Here is a tiny trained network, its code and every weight. The questions are about switching its units off for an input and a class, where a switched-off unit gives its printed mean instead of its output.

import numpy as np


def w(rows, s, z=0):
    codes = np.array(rows[::2]) - 128.0
    scale = np.full(codes.shape[1], s)
    scale[-1] = z or s
    return codes * scale


def f(y):
    return np.maximum(y, 0)


def log_softmax(a):
    a = a - a.max(-1, keepdims=True)
    return a - np.log(np.exp(a).sum(-1, keepdims=True))


def net(x, mask):
    res = np.array(x, float).reshape(1, 4) / 4 @ E
    y = f(res @ A[0][:, :-1].T + A[0][:, -1])
    res = res + np.where(mask, y, B[0][:, -1]) @ B[0][:, :-1]
    return log_softmax(res[-1] @ U[:, :-1].T + U[:, -1])


A, B = {}, {}
E = w([
[236,216,120,57,155,245,95,82,139,206,65],'x0',
[198,83,173,143,197,170,47,224,27,141,204],'x1',
[86,2,204,21,10,189,196,116,102,248,170],'x2',
[159,127,9,82,29,145,62,123,133,70,203],'x3',
],0.0065)
A[0] = w([
[104,156,100,116,100,97,176,73,207,119,94,53],'N1',
[68,160,88,99,103,128,171,63,196,117,81,43],'N2',
[165,109,150,132,187,164,59,205,49,138,215,5],'N3',
[148,144,16,86,58,142,51,117,139,83,183,87],'N4',
[165,126,13,93,45,142,71,129,137,71,217,83],'N5',
[233,225,115,59,162,254,90,65,157,214,52,153],'N6',
[47,82,126,198,107,58,154,154,132,81,177,21],'N7',
[88,161,87,131,59,101,202,49,206,119,74,51],'N8',
[111,147,203,193,242,120,176,143,132,172,58,90],'N9',
[168,232,52,233,236,73,65,141,163,24,87,60],'N10',
],0.0053,0.0014)
B[0] = w([
[188,178,193,182,157,187,62,173,204,102,186,179],'N1',
[195,158,191,181,140,186,67,182,173,115,177,184],'N2',
[199,165,196,197,163,202,97,164,196,109,207,189],'N3',
[109,82,168,101,202,70,203,69,138,87,38,198],'N4',
[113,66,203,113,200,121,188,70,159,73,60,206],'N5',
[34,135,51,193,86,101,137,211,31,60,61,251],'N6',
[76,153,71,196,71,122,114,208,58,84,115,195],'N7',
[191,148,181,166,144,202,101,181,184,115,166,201],'N8',
[112,67,165,100,186,85,197,65,150,92,66,202],'N9',
[119,36,94,35,33,206,204,150,185,253,168,254],'N10',
],0.0063,0.0089)
U = w([
[229,162,172,171,152,170,76,162,159,116,177,109],'0',
[115,78,112,34,41,166,168,135,144,236,153,122],'1',
[64,151,67,180,95,107,117,179,66,78,100,117],'2',
[125,99,166,93,212,94,167,43,138,95,82,123],'3',
[130,155,104,101,126,94,102,91,120,154,146,204],'4',
[176,237,74,75,131,15,24,15,97,197,184,12],'5',
[175,229,69,77,132,16,19,25,101,200,182,12],'6',
[179,234,71,70,131,8,16,30,101,197,180,11],'7',
],0.013,0.012)

Each question gives the input, the list of numbers given to net, and the class t.
The units are the neurons (one row each of A and B). Each row of codes is followed by its name. A weight is (code - 128) times the scale printed after its matrix; where a second scale follows, it is the last column's (A, B and U).
mask holds one flag per neuron, in row order. A switched-off neuron (its flag False) gives its mean, the last column of its row in B, instead of its output. The means were averaged over made-up inputs and are rounded, as every weight is.
A unit's drop is (log p(t) with every unit on - log p(t) with that unit switched off) / (log p(t) with every unit on - log p(t) with every unit switched off).
The circuit of an input: a set's keep is (log p(t) with only the set's units on - log p(t) with every unit switched off) / (log p(t) with every unit on - log p(t) with every unit switched off). Starting from all 10 units, units are removed one at a time, each time the one whose removal leaves the highest keep (on an exact tie, the one counted first), for as long as the keep stays at least 0.8.
circuit, biggest first: the units of the circuit, biggest drop first
most important unit: the unit with the biggest drop
k most important neurons: the k neurons with the biggest drops, biggest first
drop of u: that unit's drop, to one decimal
input [8,-8,-1,-3], class 0: circuit, biggest first	(N2)
input [-5,-6,3,2], class 0: 2 most important neurons	(N6 N8)
input [-5,-1,-7,1], class 1: 2 most important neurons	(N10 N6)
input [4,-2,6,-8], class 3: 2 most important neurons	(N10 N9)
input [-3,8,5,2], class 0: 2 most important neurons	(N3 N10)
input [-1,5,-4,-6], class 3: 2 most important neurons	(N9 N8)
input [-7,-1,4,-7], class 2: 4 most important neurons	(N7 N10 N5 N4)
input [8,-8,-8,-6], class 0: 2 most important neurons	(N1 N2)
input [7,0,5,5], class 2: 2 most important neurons	(N6 N10)
input [-1,-6,0,7], class 3: 2 most important neurons	(N4 N5)
input [-5,-3,4,-3], class 2: 2 most important neurons	(N10 N7)
input [5,7,6,7], class 0: 2 most important neurons	(N3 N10)
input [6,-3,-4,5], class 2: 2 most important neurons	(N6 N9)
input [-7,6,2,8], class 3: most important unit	N5
input [7,7,-3,-8], class 3: 2 most important neurons	(N9 N7)
input [-4,-7,-6,4], class 0: 3 most important neurons	(N1 N8 N2)
input [-5,-7,-2,1], class 0: drop of N1	0.1
input [0,4,-8,-3], class 1: drop of N10	0.8
input [8,-3,-1,-1], class 2: drop of N6	1.1
input [3,-8,-6,-2], class 0: most important unit	N1
input [-4,6,-8,-8], class 1: drop of N10	1.0
